Below are the code and all the weights of a small trained network. Each question names an input and a class and asks about switching units off, where a switched-off unit gives its printed mean instead of its output.

import numpy as np


def w(rows, s, z=0):
    codes = np.array(rows[::2]) - 128.0
    scale = np.full(codes.shape[1], s)
    scale[-1] = z or s
    return codes * scale


def norm(h):
    return h / np.sqrt((h * h).mean(-1, keepdims=True) + 1e-5)


def f(y):
    return np.maximum(y, 0)


def log_softmax(a):
    a = a - a.max(-1, keepdims=True)
    return a - np.log(np.exp(a).sum(-1, keepdims=True))


def net(x, mask):
    res = np.array(x, float).reshape(1, 6) / 4 @ E
    u = 0
    for l in range(3):
        y = f(norm(res) @ A[l][:, :-1].T + A[l][:, -1])
        res = res + np.where(mask[u : u + 5], y, B[l][:, -1]) @ B[l][:, :-1]
        u += 5
    return log_softmax(norm(res)[-1] @ U[:, :-1].T + U[:, -1])


A, B = {}, {}
E = w([
[157,169,100,198,148,161,223,185],'x0',
[85,21,125,90,59,133,155,255],'x1',
[186,127,123,76,136,178,120,134],'x2',
[115,149,146,119,115,139,144,118],'x3',
[79,195,72,98,151,122,73,187],'x4',
[72,98,40,53,190,107,212,67],'x5',
],0.0095)
A[0] = w([
[251,111,102,37,159,199,102,133,2],'0.n0',
[230,23,234,152,138,92,193,64,27],'0.n1',
[131,115,183,52,68,91,50,61,50],'0.n2',
[63,85,121,255,150,17,105,131,33],'0.n3',
[55,183,91,119,160,180,60,164,52],'0.n4',
],0.0086,0.0084)
B[0] = w([
[106,216,244,50,133,174,171,139,165],'0.n0',
[21,202,10,156,33,220,103,80,254],'0.n1',
[77,97,117,214,231,150,150,183,212],'0.n2',
[103,201,207,46,116,174,177,134,166],'0.n3',
[138,114,62,115,34,117,115,140,185],'0.n4',
],0.011,0.004)
A[1] = w([
[177,179,109,163,157,103,112,63,25],'1.n0',
[211,193,98,196,141,150,220,181,2],'1.n1',
[69,87,181,65,130,122,2,69,51],'1.n2',
[67,165,178,160,109,24,176,116,16],'1.n3',
[212,133,149,86,146,234,123,146,46],'1.n4',
],0.0092,0.0049)
B[1] = w([
[217,18,131,107,84,110,148,113,198],'1.n0',
[7,59,116,195,249,146,62,122,252],'1.n1',
[103,147,80,254,228,196,233,177,207],'1.n2',
[44,200,206,75,135,161,178,117,157],'1.n3',
[15,158,201,75,136,144,116,78,191],'1.n4',
],0.0094,0.0042)
A[2] = w([
[179,168,249,227,88,171,32,163,35],'2.n0',
[29,160,132,113,118,136,156,176,249],'2.n1',
[117,234,65,99,154,90,47,198,54],'2.n2',
[180,222,136,176,186,81,100,26,139],'2.n3',
[146,104,99,42,182,91,216,65,1],'2.n4',
],0.011,0.0054)
B[2] = w([
[103,147,42,43,180,30,187,80,184],'2.n0',
[210,141,176,131,134,131,87,100,251],'2.n1',
[96,95,117,164,53,195,197,13,163],'2.n2',
[146,63,179,101,50,157,86,252,184],'2.n3',
[127,205,101,141,128,35,113,141,160],'2.n4',
],0.013,0.014)
U = w([
[77,130,69,163,47,166,142,78,112],'0',
[124,160,61,91,188,8,133,98,104],'1',
[82,98,139,210,236,158,125,160,100],'2',
[169,117,152,123,147,103,99,107,253],'3',
[185,37,174,87,78,93,128,200,72],'4',
[103,186,225,77,140,143,150,116,105],'5',
],0.014,0.012)

Each question gives the input, the list of numbers given to net, and the class t.
The units are the neurons (one row each of A and B). Each row of codes is followed by its name. A weight is (code - 128) times the scale printed after its matrix; where a second scale follows, it is the last column's (A, B and U).
mask holds one flag per neuron, layer by layer. A switched-off neuron (its flag False) gives its mean, the last column of its row in B, instead of its output. The means were averaged over made-up inputs and are rounded, as every weight is.
A unit's drop is (log p(t) with every unit on - log p(t) with that unit switched off) / (log p(t) with every unit on - log p(t) with every unit switched off).
The circuit of an input: a set's keep is (log p(t) with only the set's units on - log p(t) with every unit switched off) / (log p(t) with every unit on - log p(t) with every unit switched off). Starting from the 12 units with the biggest drops (on a tie, the unit counted first), units are removed one at a time, each time the one whose removal leaves the highest keep (on an exact tie, the one counted first), for as long as the keep stays at least 0.8.
units of the circuit, in order: the units of the circuit, biggest drop first
unit that matters most: the unit with the biggest drop
k most important neurons: the k neurons with the biggest drops, biggest first
top k neurons in layer l: the k neurons of layer l with the biggest drops, biggest first
input [-2,-8,-4,3,7,6], class 4: units of the circuit, in order => (2.n3; 0.n1; 1.n0)
input [8,7,5,7,2,8], class 1: unit that matters most => 2.n3
input [7,-2,-7,-1,7,3], class 0: 3 most important neurons => (2.n2; 0.n4; 0.n2)
input [4,-2,-6,-6,4,-7], class 1: 2 most important neurons => (2.n0; 0.n1)
input [7,-8,-1,-2,-2,7], class 4: units of the circuit, in order => (2.n3; 0.n1)
input [5,4,0,3,0,2], class 2: top 2 neurons in layer 2 => (2.n3; 2.n0)
input [-7,-5,-5,-6,-7,-5], class 0: 2 most important neurons => (0.n1; 1.n1)
input [-8,8,-7,-3,4,-5], class 2: 2 most important neurons => (1.n2; 2.n3)
input [-6,-2,-7,2,3,-3], class 5: top 3 neurons in layer 1 => (1.n3; 1.n1; 1.n0)
input [-6,-2,5,4,-6,-4], class 0: 2 most important neurons => (0.n1; 1.n1)
input [7,-6,2,0,8,-8], class 0: 4 most important neurons => (2.n2; 2.n3; 0.n4; 2.n4)
input [-7,-2,-6,7,-5,4], class 2: 2 most important neurons => (1.n2; 0.n2)
input [-6,-6,-6,6,2,-4], class 2: top 2 neurons in layer 0 => (0.n2; 0.n0)
input [-7,2,-8,-8,-5,-8], class 1: unit that matters most => 2.n0
input [6,1,8,1,4,0], class 5: 3 most important neurons => (0.n0; 1.n4; 0.n2)
input [-7,4,-8,5,0,3], class 5: units of the circuit, in order => (1.n3; 0.n3)
input [8,0,2,8,4,7], class 2: 3 most important neurons => (1.n1; 2.n0; 1.n0)
input [-4,5,2,3,-8,6], class 0: 2 most important neurons => (0.n1; 2.n0)
input [0,5,-4,-6,3,-1], class 3: 4 most important neurons => (2.n1; 2.n3; 1.n0; 0.n3)
input [3,3,2,7,-2,7], class 1: units of the circuit, in order => (2.n4)
input [8,8,-1,5,-5,3], class 2: units of the circuit, in order => (1.n1; 2.n3)
input [7,-7,5,-5,5,1], class 2: 3 most important neurons => (1.n1; 2.n1; 0.n1)
input [7,1,-6,-6,7,4], class 0: top 2 neurons in layer 2 => (2.n2; 2.n0)
input [-3,7,-6,-1,8,-4], class 0: 3 most important neurons => (2.n2; 2.n3; 1.n0)
input [8,-5,0,-5,5,-8], class 1: top 2 neurons in layer 1 => (1.n2; 1.n0)
input [4,-1,-6,-6,-2,5], class 3: 3 most important neurons => (2.n1; 2.n0; 2.n4)
input [-1,0,3,1,0,-5], class 1: unit that matters most => 2.n0
input [6,-6,8,3,0,2], class 5: 2 most important neurons => (0.n0; 1.n4)
input [-8,6,6,-8,3,6], class 2: top 2 neurons in layer 1 => (1.n2; 1.n0)
